Below is a small trained network, with its code and all its weights. Each question gives an input and a target symbol and asks what happens when units are switched off, that is, made to give their printed mean instead of their output.

import numpy as np


def w(rows, s, z=0):
    codes = np.array(rows[::2]) - 128.0
    scale = np.full(codes.shape[1], s)
    scale[-1] = z or s
    return codes * scale


def f(y):
    return y / 2 * (1 + np.tanh(0.7978845608 * (y + 0.044715 * y**3)))


def softmax(a):
    e = np.exp(a - a.max(-1, keepdims=True))
    return e / e.sum(-1, keepdims=True)


def log_softmax(a):
    a = a - a.max(-1, keepdims=True)
    return a - np.log(np.exp(a).sum(-1, keepdims=True))


def net(x, mask):
    ids = ['Φγηθμτ'.index(c) for c in x.split()]
    T = len(ids)
    res = E[ids] + P[:T]
    u = 0
    for l in range(2):
        q, k, v = (res @ M[l].T for M in (Q, K, V))
        z = softmax(np.where(np.tri(T) > 0, q @ k.T / 2**0.5, -1e9)) @ v
        res = res + np.where(mask[u], z, O[l][:, -1]) @ O[l][:, :-1]
        u += 1
        y = f(res @ A[l][:, :-1].T + A[l][:, -1])
        res = res + np.where(mask[u : u + 8], y, B[l][:, -1]) @ B[l][:, :-1]
        u += 8
    return log_softmax(res[-1] @ U[:, :-1].T + U[:, -1])


Q, K, V, O, A, B = {}, {}, {}, {}, {}, {}
E = w([
[105,144,134,119,88,156,57],'Φ',
[57,72,117,102,95,185,140],'γ',
[84,106,195,101,93,124,38],'η',
[164,135,71,162,83,132,69],'θ',
[166,151,116,100,108,129,248],'μ',
[143,118,154,83,166,223,191],'τ',
],0.015)
P = w([
[79,217,173,187,98,246,151],'0',
[183,121,117,138,39,204,100],'1',
[86,199,90,51,123,105,88],'2',
[80,162,127,191,105,121,115],'3',
[178,103,132,125,72,140,98],'4',
[114,144,77,27,157,100,114],'5',
[97,127,128,204,161,117,128],'6',
[185,80,145,147,125,131,118],'7',
[141,100,68,15,201,102,127],'8',
[113,99,145,208,220,121,132],'9',
[207,67,169,165,180,116,122],'10',
[129,129,60,43,161,101,126],'11',
],0.013)
Q[0] = w([
[97,211,142,104,17,208,146],'L0H0',
[99,133,126,137,2,160,96],'L0H0',
],0.0059)
K[0] = w([
[56,223,88,46,255,73,139],'L0H0',
[75,179,129,169,190,117,152],'L0H0',
],0.0057)
V[0] = w([
[75,114,189,134,145,160,231],'L0H0',
[168,61,100,1,104,145,141],'L0H0',
],0.0058)
O[0] = w([
[109,75,100,70,2,63,192,5],'L0H0',
[92,81,75,156,211,98,168,89],'L0H0',
],0.0088,0.0019)
A[0] = w([
[102,74,165,175,99,11,25,191],'L0N0',
[126,69,127,154,36,127,182,99],'L0N1',
[136,181,183,93,150,43,254,192],'L0N2',
[186,101,162,84,114,48,36,153],'L0N3',
[244,15,120,174,88,150,161,197],'L0N4',
[127,82,185,165,122,211,86,102],'L0N5',
[103,87,66,111,106,7,75,80],'L0N6',
[133,178,78,132,216,123,33,253],'L0N7',
],0.0067,0.004)
B[0] = w([
[87,34,43,171,107,187,204,184],'L0N0',
[101,83,75,122,92,240,93,143],'L0N1',
[195,101,68,180,144,229,61,166],'L0N2',
[69,10,2,148,50,88,133,171],'L0N3',
[132,69,221,107,128,202,142,200],'L0N4',
[141,116,222,159,112,101,77,168],'L0N5',
[213,168,80,126,166,148,153,138],'L0N6',
[152,63,56,117,87,122,235,255],'L0N7',
],0.0065,0.0074)
Q[1] = w([
[155,139,97,8,133,85,101],'L1H0',
[183,31,168,154,85,181,116],'L1H0',
],0.017)
K[1] = w([
[80,254,185,230,6,205,175],'L1H0',
[173,72,144,190,245,94,176],'L1H0',
],0.0088)
V[1] = w([
[161,187,152,100,187,149,109],'L1H0',
[254,170,70,191,88,146,136],'L1H0',
],0.0099)
O[1] = w([
[143,125,142,77,3,197,156,100],'L1H0',
[123,117,151,170,80,23,198,252],'L1H0',
],0.014,0.011)
A[1] = w([
[162,67,129,127,168,86,111,154],'L1N0',
[120,145,109,165,188,94,81,11],'L1N1',
[159,168,176,179,92,145,83,105],'L1N2',
[123,210,187,87,147,132,134,134],'L1N3',
[114,104,85,95,110,210,150,142],'L1N4',
[163,91,136,93,72,184,109,64],'L1N5',
[41,111,105,128,141,157,155,169],'L1N6',
[123,132,82,100,155,195,8,80],'L1N7',
],0.012)
B[1] = w([
[82,207,131,115,114,137,128,254],'L1N0',
[127,169,191,2,83,117,98,162],'L1N1',
[67,119,118,165,204,116,83,155],'L1N2',
[183,126,74,80,100,179,146,134],'L1N3',
[193,113,208,132,162,35,55,201],'L1N4',
[71,207,118,105,126,161,106,180],'L1N5',
[210,134,44,125,101,117,93,182],'L1N6',
[67,8,167,89,133,130,150,195],'L1N7',
],0.011)
U = w([
[136,170,2,117,176,224,130,254],'Φ',
[164,64,129,113,173,101,152,33],'γ',
[67,129,123,45,124,162,163,78],'η',
[75,165,161,151,172,55,130,90],'θ',
[156,98,134,52,47,182,237,173],'μ',
[233,183,149,64,98,108,90,100],'τ',
],0.0069,0.0088)

Each question gives the input, a string of symbols that net reads in full, and the target symbol t.
The units are the heads (2 rows each of Q, K, V and O) and the neurons (one row each of A and B). Each row of codes is followed by its name. A weight is (code - 128) times the scale printed after its matrix; where a second scale follows, it is the last column's (O, A, B and U).
mask holds one flag per unit, layer by layer, with each layer's heads first. A switched-off unit (its flag False) gives its mean, the last column of its rows in O or B, instead of its output. The means were averaged over made-up inputs and are rounded, as every weight is.
A unit's drop is (log p(t) with every unit on - log p(t) with that unit switched off) / (log p(t) with every unit on - log p(t) with every unit switched off).
The circuit of an input: a set's keep is (log p(t) with only the set's units on - log p(t) with every unit switched off) / (log p(t) with every unit on - log p(t) with every unit switched off). Starting from the 12 units with the biggest drops (on a tie, the unit counted first), units are removed one at a time, each time the one whose removal leaves the highest keep (on an exact tie, the one counted first), for as long as the keep stays at least 0.8.
units of the circuit, in order: the units of the circuit, biggest drop first
k most important neurons: the k neurons with the biggest drops, biggest first
k most important neurons of layer l: the k neurons of layer l with the biggest drops, biggest first
input η θ θ θ η, target θ: units of the circuit, in order	[L1H0]
input θ η η μ, target η: 4 most important neurons	[L1N7 L1N1 L0N3 L0N2]
input μ μ θ θ θ θ τ θ η η, target η: units of the circuit, in order	[L1H0 L1N7]
input θ η θ Φ Φ, target θ: units of the circuit, in order	[L1H0 L0N7 L1N6]
input Φ Φ η θ Φ η γ μ τ θ θ μ, target τ: 2 most important neurons of layer 0	[L0N2 L0N7]
input γ τ τ, target η: 2 most important neurons	[L1N7 L1N1]
input γ θ Φ η γ θ τ μ θ, target η: units of the circuit, in order	[L1H0 L0H0 L1N7 L1N1]
input μ γ η Φ, target η: units of the circuit, in order	[L1H0 L1N7]
input τ θ γ γ θ μ γ θ η τ, target η: units of the circuit, in order	[L1H0 L1N1 L1N7 L0N3]
input γ θ θ τ, target θ: units of the circuit, in order	[L1H0 L0N7]
input μ τ θ μ η Φ θ θ η τ μ Φ, target θ: 2 most important neurons	[L0N2 L0N1]
input η η τ θ θ η η η μ, target γ: 2 most important neurons	[L1N7 L1N4]
input μ θ η θ η θ η μ τ, target θ: 2 most important neurons of layer 0	[L0N2 L0N1]
input μ η θ Φ η Φ γ, target Φ: units of the circuit, in order	[L1H0]
input μ θ μ Φ, target μ: units of the circuit, in order	[L0N2 L0N0 L1H0 L0N3]
input η Φ θ θ θ η θ θ θ, target γ: 2 most important neurons	[L1N7 L0N7]
input θ μ μ θ μ θ μ η μ γ, target μ: 2 most important neurons of layer 0	[L0N2 L0N3]
input Φ θ θ μ γ Φ, target τ: 2 most important neurons	[L1N4 L0N7]
input θ θ θ τ η μ θ θ Φ Φ, target Φ: 2 most important neurons of layer 0	[L0N7 L0N0]
input τ μ θ, target Φ: 2 most important neurons	[L0N7 L1N4]
input η θ θ μ θ η, target γ: 2 most important neurons	[L1N7 L0N4]
input η θ τ θ μ γ γ θ τ γ θ θ, target γ: 2 most important neurons	[L1N7 L1N4]
input τ μ μ Φ τ Φ θ μ η μ η, target μ: most important neuron of layer 1	[L1N4]
